(in the rows, 128 means zero)
Each row of numbers stands for one object and depends on some of the facts below. Use the named rows to name the rest.

Some objects and their rows:
[113 143 120 120 105 162 130 141 102  78  95 133  72 186 100 130 129  92
 166 132  81 129 150 115 127 138 114 128 154 111 122]: nifon
[ 99 162 133 135 179 160 123 135  48  98  78 170 149 148 108 107 162 136
 100 129 154 126 137 105  89  75 126 130 133 125  95]: zefe
[117 122 137 131 119 139  87 129 171 147 178  96  74  84 135 151 118 119
 160 116 171 145 117 101 137 107 131 138 148  83 129]: gribri
[120 129 139 129 110 122  66 131 133 145 181  93  59  47 123 128 110 144
 151 107 189 152 107 105 151 102 141 124 147  93 108]: breskistos
[ 82 143 131 100 123 138 167 146 127 116  74 123 122 162 143 125 148 123
 128 120 185 117 116 108 146 105 113 157 116 117 114]: pleplur
[109 133 132 115 142 130  89 142 136 120 114 118 127 129 138 125 136 135
 163 122 125 119 133 112 146  96 129 140 137 120 133]: pusuk
[103 122 136 121 138 138 125 128 169 134 134 120  86 114 132 148 134 137
 143 115 169 135 124 105 137  98 123 141 154 104 134]: tregratin
[121 125 146 133 124 115 120 119 156 128 176 144 175 132  92 137 147 158
 186  87 118 125 125 119 143 116 113 107 191 138 111]: feten
[ 89 130 146 120 134 125 150 140 128 124 110 139 131 129 137 132 148  95
 112 126 154 133 116 110 158 111 115 151 111 106 107]: riplim
[138 159 121 126 169 146 102 127  43 114  73 152 128 163  81  95 158 147
 120 120 148 131 138 106 112  70 140 118 140 106  93]: droklos
[ 88 130 131 126 123 168  88 133 125 113  99  92  84 111 133 131 143  97
 116 125 171 131 144 109 121 108 135 141 121 105 130]: skavestek
[103 145 128 120  98 152  96 155  84 104 131 125 124 148 105 118 119  96
 141 130  95 134 128 114 143 144 113 145 124 107 106]: velol
[ 98 142 133 130 148 172  70 134  94 117  95 103 123 116 111 108 168 144
  88 118 195 133 156 114 101  97 133 124 142 119 106]: klegres
[113 120 135 129 129 159 124 134 133 100  93 112  58 105 102 132 165 130
 124 114 171 132 145 110 114  98 125 109 134 133 126]: grafik
[103 122 143 105 104  88 106 116 171 149 166 126 186 112 131 135 121 131
 127 102 121 132 114 110 175  94 132 145 102 115 131]: plidrol
[ 86 149 128 106 123 157 162 144 105 117  97 115 118 145 130 123 137 131
 148 116 162 117 126 108 139 101 123 147  97 110 109]: vakim
[ 80 139 132 120  73 182  47 130  89 110 118  82 102 106 113 113 129  94
  70 132 138 148 150 104 122 123 137 142  78 121 129]: brustes
[105 141 138 134 109 126 103 133 125 119 179 118 135  83 133 123 105 104
 171 107 117 123 123 110 171 123 136 134  94 116 120]: vidafan
[125 140 140 107 168 118  91 124 110 132 175 145 167 121 101 132 131 195
 149 117 122 144 109  97 111  53 124 134 128 105 108]: pidrezil

There are 2 kinds of fact about the objects: pubra, stilagrok.
babak: pubra geskubi,tobu,gratus; stilagrok pifer,semok,breskistos
bemiflek: pubra sigrem,kalir
bestol: pubra geskubi,bibrar,klebran; stilagrok replus
betado: pubra tobu,skufla,tistik,gregrok; stilagrok bapi,zefe
bidru: pubra zasti,gruril,kalir
bizen: stilagrok flenom,valan,tasu
bomus: pubra rotrol,sepla
breskistos: pubra gristi,gromo,brustes,sefugul
britrer: pubra klukla,rupar,papak; stilagrok tofor,replus
brovur: pubra gama,plenar
brustes: stilagrok ropam,kida
bugrer: pubra skufla,ripus,skovobro,fibidi
buzu: pubra skedrol,skalun,gimuzek,groklar,mugrus; stilagrok bazistik,droklos
dapem: stilagrok gratus
deruk: stilagrok rabidek
didar: stilagrok gegrun
difek: pubra baflutruk,punek,sigres; stilagrok greski,ribor
digus: pubra grisi,droklos
ditre: stilagrok valan,skonos
dovur: stilagrok pitreklim,plukir,trestum,piven
dradra: pubra kelen
drogik: pubra fugiden,gimu,punek
feten: pubra kones,megol
fibidi: stilagrok bomus
fladel: stilagrok zuskim,lefle,feten
flateklis: pubra fugiden,plelon; stilagrok plenar
fleklo: pubra ramil
flena: stilagrok bibrar,zurom,klaruk
flenom: pubra deruk
fligrik: pubra klukla,lefle
fluste: stilagrok bazistik
flustuk: pubra brustes,skonos; stilagrok drikem,fluvir,flabivek,klodis
fluvir: pubra kapam,kones,zinoba,flaruk
gama: stilagrok bemiflek,nifon
gasogi: stilagrok lovur
geskubi: stilagrok rabidek
gragre: stilagrok grego,skitus
grano: stilagrok trusi
granos: pubra grego,kadal
greski: pubra deruk,dopul,staker,truplusta,kones
gribri: pubra gromo,steda,skavestek
gristi: stilagrok zazo
groklar: stilagrok bugrer,grafik,noliflus,mekan
gromo: stilagrok guge
guge: pubra mezik
gustodi: pubra rabidek,bapi,megol
kalir: stilagrok flero,valan,truzos,digus,skonos
kazul: stilagrok bugrer,mekan
kegran: pubra bizen,flabivek,puzaste,punek
keplol: pubra fugiden,kugron
keror: pubra steda,klodis,dagre,noliflus,kalir
kiska: stilagrok kugron
klaruk: pubra zedre,lovur,gimuzek,lefle,truplusta,megol
klebran: stilagrok skedrol,pifer,ribor,kogrubrom,droklos
klubradri: stilagrok bibrar,dopul
klupas: pubra fladel,pleplur,brubuk; stilagrok flero,greski
kudrir: pubra zefe
ledrevan: pubra gregrok,kugron,droklos
lokludrir: stilagrok skufla,guge,gustodi
megol: stilagrok fleklo
mekan: pubra sigrem,skufla,stiva,papak,megol
motra: pubra klebran
mugrus: stilagrok ropam,gratus,mezik
nitros: stilagrok sigrem,skalun
nodru: pubra skegrusta,kadal,tutres; stilagrok flemek
nogros: pubra lokludrir,sigrem,kelen,dagre
nomes: pubra rabir,gasogi; stilagrok valan,feten
nomon: stilagrok bidru,fluvir
nudrun: pubra rabidek,klegres
patrom: pubra tistik,dopul,kones,kipir,sigres
peri: stilagrok flabivek
pever: pubra retra
pidrezil: pubra rozes,zefe
pifer: pubra velol,flubres,gimu
pleplur: stilagrok klaruk
plidrol: pubra ripus,triplal,peri; stilagrok keplol,sepla,kugron
plope: pubra grafik,klukla,trestum,gruril
plugel: pubra flubres,kadal,fluste,klubradri; stilagrok kugron,brovur,skonos
potam: pubra zinoba,skovobro
puzaste: stilagrok bibrar,lovur
ramil: stilagrok nudrun,kogrubrom
replus: pubra tofor,gimuzek,dopul
retra: stilagrok platon,plepilo,dagre
ribor: pubra traskun,gratus
ribri: pubra fugiden,gimu,lovur,sigres
rifla: pubra rozes,gregrok; stilagrok gimu,bugrer,gafidra,plenar,kogrubrom
rigriklas: stilagrok skegrusta,ropam,studogrir,pidrezil
riplim: stilagrok drikem,trestum
ritril: pubra kapam,lefle,kipir
ropam: pubra gasu,rupar,dagre,klubradri,mugrus
rotrol: stilagrok tofor,sigrem,skalun,noliflus
rozes: stilagrok dopul
semok: pubra zazo,staker
skasti: pubra rabidek,zefe,plenar,tasu,droklos,dapem; stilagrok lefle
skavestek: stilagrok kadal
skemi: pubra baflutruk,neperum; stilagrok kapam,pusuk,gustodi,nogros,pever
skitus: pubra skalun,nifon,baflutruk,nitros,dagre
skovobro: stilagrok lovur,trestum
skufisos: pubra kibil,skovobro,stibristim; stilagrok traskun
staker: stilagrok zefe,piven
stegol: pubra vakim; stilagrok zurom
stibristim: stilagrok grego,lefle,replus
stidapli: pubra grano,nifon,nomon,staker
stigisko: pubra fladel,sepla
stiva: stilagrok vakim,zurom
stugru: pubra platon
supo: pubra skedrol,dagre
tadi: pubra gristi,gragre
taskan: pubra flero,flubres,zazo,kadal; stilagrok skonos
tedos: pubra stiva,noliflus; stilagrok sigrem
tregratin: pubra zasti
triplal: stilagrok supo,trestum,truplusta
trulufol: pubra truplusta,klubradri; stilagrok rabidek
truzos: pubra kones
tuflar: pubra nifon,gimu,klubradri; stilagrok keplol,kida
tutres: stilagrok vidafan,zisis
veral: pubra gimu,flena,stibristim,skonos
vidafan: pubra stibristim
vilefun: stilagrok zefe
zasti: stilagrok sigrem,mekan
zedre: stilagrok zefe
zinoba: stilagrok kogrubrom,pefin
zisis: pubra sefugul,trestum,klegres

Name these rows:
No name comes twice in this set of rows, the named rows included.
[118 155 129 131 116 161 133 129  86  97 121 142 138 184  86 109 130  92
 137 119  56 128 155 115 144 135 125 127 110 107 119]	sigres
[101 152 131 143 121 144 138 139  78 101 116 151 104 145 121 128 109  80
 146 135  95 127 128 106 141 117 124 142 113 115 111]	flabivek
[114 131 132 112  92 122  83 131 141 135 212 135 103 144  84 158 101 130
 173 117  82 153 116 112 142 132 103 152 161  86 113]	tuflar
[133 128 140 125 142 109 137 131 174 112 182 150 129 125  94 150 134 142
 216  98  98 123 114 118 152 120 105 111 175 140 120]	replus
[ 91 143 121 107  88 121  73 153  84 112 105 130 122 146 106 123 137 132
 148 119 151 126 107 117 141 145 101 132 184 140  96]	flero
[ 92 149 127 141  74 144  53 126  59 113 124 100 107 119 127 107 116  86
 132 123 137 128 128 112 134 142 142 126 105 132 121]	skonos
[155 132 131 118 151 124  92 141 178 134 164 142 117 154 129 137 111 108
 171 128  76 139 126 108 167 115 123 154 153  70 127]	skemi
[107 137 144 122 150 131 186 124 178 136 239 134 148 126  91 145 126 191
 207  90 132 130 123 116 155 127 101 118 183  97 105]	klaruk
[144 123 142 101 145  78 161 122 168 152 136 158 148 138 126 131 132 140
 149  99 118 135 106 109 198  80 130 142 109  93 113]	babak
[126 143 130 124 109 134  86 130 102 114 110 128 154 177 116 118 120  63
 123 124  99 128 125 110 134 131 136 152 101 103 128]	bizen
[ 93 137 130 124 144 178 183 119 157 109  81 105 105 178 116 129 158 120
 111 110 155 124 157 109 124 112 127 131 118  98 131]	stiva

Now the same objects, written a new way:
Known rows:
[120 127 139 122 136 133 126 119 124 120 131 115 129 130 122 118 133 136
 123 125 127 116 138 124 133 123 128 118 119 101 132 124 151 145 123 130
 131]: klodis
[110 152 122 111 121 131 146 120 100 130 136 129 133 117 124 121 131 117
 103 123 119 135 132 135 114 115 147 116 140 140 120 163 128  97 125 114
 120]: flustuk
[129 123 134 115 108 139 128 138 132 138 137 122 112 150 116 138 133 134
 130 123 133 130 121 114 119 133 125 122 131 137 125 133 115  99 138 107
 119]: brovur
[124 132 124 124 117 125 137 133 117 134 139 128 127 131 124 123 128 127
 119 113 122 132 120 124 121 136 138 127 134 146 124 141 116 111 128 117
 121]: potam
[104 107  70 122  73 137 148 157 124 139 108  85 197 175 143  66  97 132
 136 144 116 148 103 165  71 175  97 136 138 157 166 159 113 167 131 110
  86]: guge
[120 126 111 132 131 134 124 126 132 126 115 143 136 117 130 113 115 108
 119 129 122 116 138 136 137 125 118 146 129 127 122 131 131 142 125 157
 129]: lokludrir
[128 145 106 133 131 136 147 137 134 126 108 125 134 111 134 141 149 120
 119 124 131 144 114 137 114 112 133 134 135 120 123 132 120 109 130 139
 124]: rigriklas
[131 126 119 136 126 132 140 141 138 127 122 113 129 130 127 133 149 139
 128 109 130 135 111 121 120 129 132 128 124 114 130 115 124 128 126 130
 124]: studogrir
[116 131 142 119 123 127 130 120 113 125 143 112 127 135 120 117 133 140
 120 118 121 124 134 119 126 127 138 111 122 115 132 132 144 133 120 113
 124]: piven
[195 128 124 252 128  87 134 121 126 115 130 166 152 154 158  98  90  90
 122 160 142 120 137 138  70  94  63  89 140  61 155  94 133 104  90 143
 121]: platon
[118 125 128 143  91 130 102 145  94 147 146 135 119 151 104 146 135 147
 143 134 104 160 149 125 127 113 156 133 120 177 125 114 121 120 116 122
 117]: bomus
[129 125 128 130 138 131 123 127 136 124 121 126 130 125 130 125 128 127
 130 130 131 120 131 129 134 128 122 132 126 114 129 120 137 140 128 141
 133]: rupar
[130 125 128 130 138 131 123 127 135 124 121 126 130 125 130 125 129 127
 129 130 131 120 131 129 134 128 122 132 125 114 129 120 137 141 129 141
 133]: punek
[132 129 149 127 138 117 104 125 121 119 141 103 121 125 139 125 130 141
 131 135 129 125 130 115 142 139 135 120 132 102 135 113 151 146 129 128
 134]: lovur
[128 132 130 110 111 142 128 134 129 139 132 132 113 142 119 144 127 120
 126 138 135 132 127 124 117 124 123 124 138 143 120 145 113  86 143 110
 121]: taskan
[121 127 151 120 135 126 117 118 119 118 141 103 125 133 125 117 134 146
 125 125 126 117 138 116 137 130 133 111 121  95 135 119 158 149 122 121
 132]: trestum
[137 110 140 131 139 134 114 121 131 131 123 114 127 140 120 136 115 147
 144 120 136 105 138 115 128 134 110 125 124 118 127 110 126 142 135 142
 140]: lefle
[126 122 128 131 123 126 127 131 127 129 132 124 127 133 126 124 128 133
 129 118 125 127 125 122 129 135 129 129 126 129 129 123 126 133 125 128
 126]: plepilo
[123 123 129 149 115 137  90 137 110 136 125 137 122 139 112 151 136 141
 150 157 114 150 162 135 139  99 140 140 114 147 127  99 141 145 118 148
 130]: brubuk

Which object is each row?
No name comes twice in this set of rows, the named rows included.
[128 137 116 130 135 126 145 120 106 138 125 132 142 117 125 136 115 129
 124 110 128 123 128 134 108 127 135 124 142 161 116 148  99 103 133 132
 132]	britrer
[128 121 138 114 108 136 125 134 125 140 141 124 112 150 115 136 122 133
 131 124 131 125 126 113 120 136 125 121 133 144 124 137 113 100 138 107
 121]	flenom
[129 116 135 126 121 124 130 134 142 129 138 140 122 143 124 118 132 129
 134 130 128 129 123 128 139 139 128 129 116 133 137 125 134 139 124 111
 124]	bazistik
[139 146 132 129 146 117 101 127 120 119 126 120 124 101 154 138 125 116
 127 155 132 137 128 131 139 130 136 133 149 115 126 126 139 126 137 143
 137]	klubradri
[132 110 138 128 127 119 136 134 147 130 140 147 125 147 122 114 134 133
 140 128 130 128 122 133 142 143 129 127 109 138 143 123 135 148 122 105
 126]	kogrubrom
[120 131 131 128  89 143  99 143 105 150 138 158 108 153 103 160 134 125
 144 171 116 165 158 139 129  96 145 135 123 183 122 131 121  95 128 112
 117]	klupas
[133 140 134 150 122 123  68 139  99 132 132 130 116 121 134 162 132 134
 150 178 116 165 157 135 145 105 152 143 134 148 126 100 143 135 127 151
 134]	pleplur
[116 131 133 118 114 127 140 128 110 132 145 119 127 137 117 116 131 137
 116 107 119 127 124 119 121 134 142 115 128 136 127 142 126 116 123 108
 119]	bidru
[129 118 134 146 108 148  90 146 124 138 122 127 113 153 105 164 149 150
 156 156 122 154 155 127 134  97 133 137 110 134 129  90 139 136 124 142
 127]	sepla
[121 120 143 123 132 132 125 121 127 122 135 111 129 138 119 115 133 145
 127 116 126 113 136 118 135 130 126 116 114 100 134 118 151 150 121 126
 131]	zefe
[123 134 121 116 119 125 144 134 130 134 136 154 125 129 127 119 132 107
 120 136 126 139 121 142 129 130 138 131 130 156 128 153 122 107 129 105
 119]	buzu
[133 133 123 130 150 136 124 114 123 129 108 130 138 114 129 142 112 124
 133 133 136 112 142 136 120 116 115 130 138 128 118 131 119 124 139 155
 143]	stibristim
[129 123 129 127 121 126 133 128 112 138 138 120 130 136 119 129 117 140
 128 104 125 121 125 117 116 140 132 123 135 150 122 135 108 114 131 122
 126]	skitus
[113 150 133 114 129 128 134 115 106 123 134 121 131 116 129 125 131 122
 110 135 122 132 138 133 123 111 141 115 135 121 124 149 142 114 124 120
 126]	riplim

The same objects again, as new rows of numbers:
Some rows with their names:
[119 155 133 116 138 136 130 101 130 162 146 126 117 122 124 118 124 134
 119 112 131 116 120 142 124 116 120 123 103 133 133 117 128 128 202 118
 133 129 121 118 116 129 107 157 177 126 134 157 145 113 113 133]: britrer
[120 136 111 118 133 141 134 116 114 129 113 138 120 133 126 122 142 137
 121 123 140 136 119 128 121 119 139 130 165 130 119 127 132 121  90 126
 111 135 116 125 133 124 119 133 157 122 151 130 149 160 124 126]: papak
[126 121 132 133 123 134 126 121 130 125 139 128 124 134 128 144 128 128
 119 126 123 128 126 148 117 108 129 133 126 123 135 134 126 129 181 119
 124 129 135 124 136 121 118 133 131 141 133 138 120 147 124 134]: kazul
[121 121 146 126 125 134 120 141 119 121 133 131 107 135 132 148 126 120
 120 137 134 142 128 148 120 124 125 143 155 104 127 141 128 131 165 124
 122 136 136 121 131 128 121 126 118 145 142 123 129 160 130 132]: gasogi
[120 151 112 110 131 123 130 110 108 120  99 132 128 133 126 117 140 129
 123 139 134 143 117 130 124 125 150 126 145 114 122 131 133 118  64 131
 117 133 115 114 131 120 114 133 164 134 167 135 148 155 128 128]: lefle
[129 140 146 134 126 137 137  94 140 133 134 123 122 142 114 143 128 128
 122 113 133 138 135 152 122 126 142 151 134 116 150 119 108 115 163 112
 113 128 109 136 108 130 119 152 133 122 126 136 117 113 122 117]: brovur
[131 142 126 124 126 129 130 109 129 108 102 137 122 143 122 146 136 133
 124 115 125 158 131 143 127 145 150 155 186 111 143 138 129 117  63 127
 106 122 119 142 124 127 125 123 130 134 137 114 114 108 141 132]: kugron
[135 126 140 132 133 124 121  99 141 145 138 132 129 111 136 125 127 120
 118 102 133 112 132 151 123 133 113 128 110 143 122 125 129 126 226 119
 134 126 127 124 121 117 118 132 150 159 128 131 132 121 129 129]: plidrol
[131 142 143 135 127 135 133  90 140 133 133 124 120 137 116 145 129 131
 123 108 134 139 134 154 122 134 145 153 142 117 150 122 112 115 149 114
 113 124 109 141 104 125 118 145 135 129 124 135 119  93 131 119]: digus
[125 125 139 139 124 131 132 115 131 122 140 134 123 135 129 136 130 124
 123 130 135 134 129 141 116 133 141 125 115 128 130 135 121 119 133 108
 117 133 124 133 130 124 117 126 120 124 138 134 123 135 136 124]: kida
[130 136 140 104 139 139 147 129 120 118 126 131 120 147 132 129 131 128
 118 112 119 131 126 143 125 140 129 139 133 123 114 139 133 144 122 136
 122 122 139 112 152 150 116 104 134 150 129 119 113 147 113 131]: brustes
[124 121 133 135 123 131 133 120 126 117 135 135 122 141 131 139 131 125
 123 136 140 139 130 141 115 130 145 126 129 120 132 137 123 119 113 114
 114 135 128 133 136 126 119 119 118 126 142 131 123 152 138 125]: platon
[129 143 125 134 131 123 133 122 128 114 121 137 119 138 128 138 134 130
 125 127 123 148 128 141 126 150 143 140 142 121 138 146 133 121  61 121
 112 122 125 141 126 128 120 117 123 130 130 126 115 103 134 135]: plelon
[138 131 125 125 136 120 137 114 125 112 121 142 129 128 141 116 141 124
 122 125 130 125 129 140 125 159 138 131 111 137 112 142 135 124  92 129
 120 124 126 124 134 119 121 106 128 154 138 119 123 135 128 124]: kibil
[123 114 149 155 122 129 127 111 140 131 160 129 121 130 127 137 124 116
 123 136 141 118 133 148 114 123 134 118  81 131 134 134 114 116 178 100
 122 139 126 140 124 122 115 133 114 117 131 147 126 136 132 120]: stigisko
[127 140 102 119 128 116 126 117 102 104  86 138 134 126 128 129 144 125
 123 142 129 142 120 129 130 123 144 129 168 125 123 136 134 116  62 132
 113 129 112 114 132 113 126 126 149 142 162 125 147 166 128 129]: kones
[126 126 139 139 125 131 133 117 132 123 141 132 121 137 128 136 130 124
 123 130 137 135 130 142 115 130 138 126 118 126 130 135 121 119 129 109
 118 134 125 136 131 127 118 125 122 125 137 136 126 138 132 124]: grenok
[134 139 137 137 126 132 124  93 135 137 123 121 127 125 123 148 124 137
 119  97 129 136 129 155 118 119 130 153 159 117 153 128 125 124 211 113
 116 118 117 131 111 117 112 154 150 157 122 129 119  98 125 131]: rifla
[132 152 134 147 139 110 136 118 133 128 150 132 121 129 122 136 126 118
 125 130 119 123 130 141 136 155 120 111  75 136 145 139 125 121 113 111
 125 119 118 129 115 132 116 135 125 108 109 155 117  71 105 130]: pifer

Rows to name:
No name comes twice in this set of rows, the named rows included.
[123 143 146 140 129 116 127 122 127 131 152 119 124 126 119 149 115 109
 121 140 122 122 127 147 133 124 114 109  81 127 144 137 115 127 194 110
 132 123 124 113 124 139 116 145 126 125 117 158 124 111  97 135]	nodru
[121 140 132 139 145 147 139 106 141 169 173 135 109 125 123 118 128 138
 121 107 142 114 128 136 119 131 118 113  94 154 132 116 125 126 164 107
 119 134 117 144 116 138 108 150 155  88 113 157 142 101 114 124]	keror
[122 132 126 117 135 145 144 115 117 128 129 133 120 144 124 127 137 134
 120 124 135 133 125 136 120 118 142 135 136 128 118 121 124 129 115 127
 112 135 116 122 137 134 119 133 145 115 143 137 134 162 118 117]	grafik
[128 145 123 133 133 114 137 130 119 106 125 136 120 142 126 138 132 122
 125 144 120 142 126 136 135 150 136 121 116 124 136 149 130 123  52 123
 117 122 125 130 132 136 120 112 115 119 126 138 119 113 115 134]	velol
[123 144 119 127 131 115 138 138 110 100 120 134 122 145 122 144 134 117
 126 156 118 146 123 131 136 139 141 117 123 118 136 152 127 121  43 123
 116 126 125 120 143 137 122 115 115 112 136 141 123 137 111 136]	flubres
[128 147 121 145 135 108 123 102 129 139 133 125 128 109 120 132 129 119
 123 129 136 114 126 136 134 127 119 108  92 144 142 123 121 113 169 108
 124 127 103 122 103 116 118 161 150 117 125 158 146 100 103 125]	greski
[127 137 108 127 129 117 125 115 109 113  96 135 131 123 129 128 141 127
 123 134 131 137 121 133 129 126 143 130 157 126 128 134 133 116  81 128
 112 129 113 121 127 115 124 128 145 135 151 127 144 144 126 127]	kipir
[116 138 112 122 134 138 136 125 113 131 120 138 115 135 122 129 136 134
 123 132 136 141 119 125 125 122 138 119 159 132 126 130 131 123  79 122
 110 135 120 127 137 134 118 135 145 103 146 140 148 153 118 131]	rupar
[122 140 118 130 127 113 132 133 110 104 119 130 125 142 121 142 133 114
 125 160 124 143 122 130 132 130 140 109 124 121 134 146 123 119  67 119
 117 128 120 116 138 135 123 126 119 112 145 143 131 146 108 132]	zazo
[127 139 131 129 134 126 119 152 120 122 128 136 103 133 134 153 127 131
 123 125 123 152 128 145 126 143 120 146 178 110 137 152 141 132 116 123
 117 125 137 132 126 133 118 126 120 140 124 118 123 110 128 143]	puzaste
[133 131 131 106 133 121 118 141 108 118 104 142 112 118 145 123 141 122
 120 130 137 135 125 147 131 140 120 160 167 114 103 137 142 135 131 146
 128 131 134 109 124 117 125 108 136 183 151 107 138 163 127 129]	skovobro
[121 140 107 133 131 131 130 134 120 122 121 142 112 136 129 136 137 140
 126 132 123 152 122 129 127 145 138 124 171 123 137 150 142 119  37 118
 108 128 129 144 136 132 119 119 133 108 137 130 131 117 134 142]	baflutruk
[134 146 139 142 130 130 129  90 142 136 137 129 123 129 121 143 130 134
 123 104 129 140 134 153 123 140 141 153 137 120 153 125 121 116 148 110
 111 123 107 145  98 118 115 146 137 132 120 135 115  74 128 121]	ledrevan

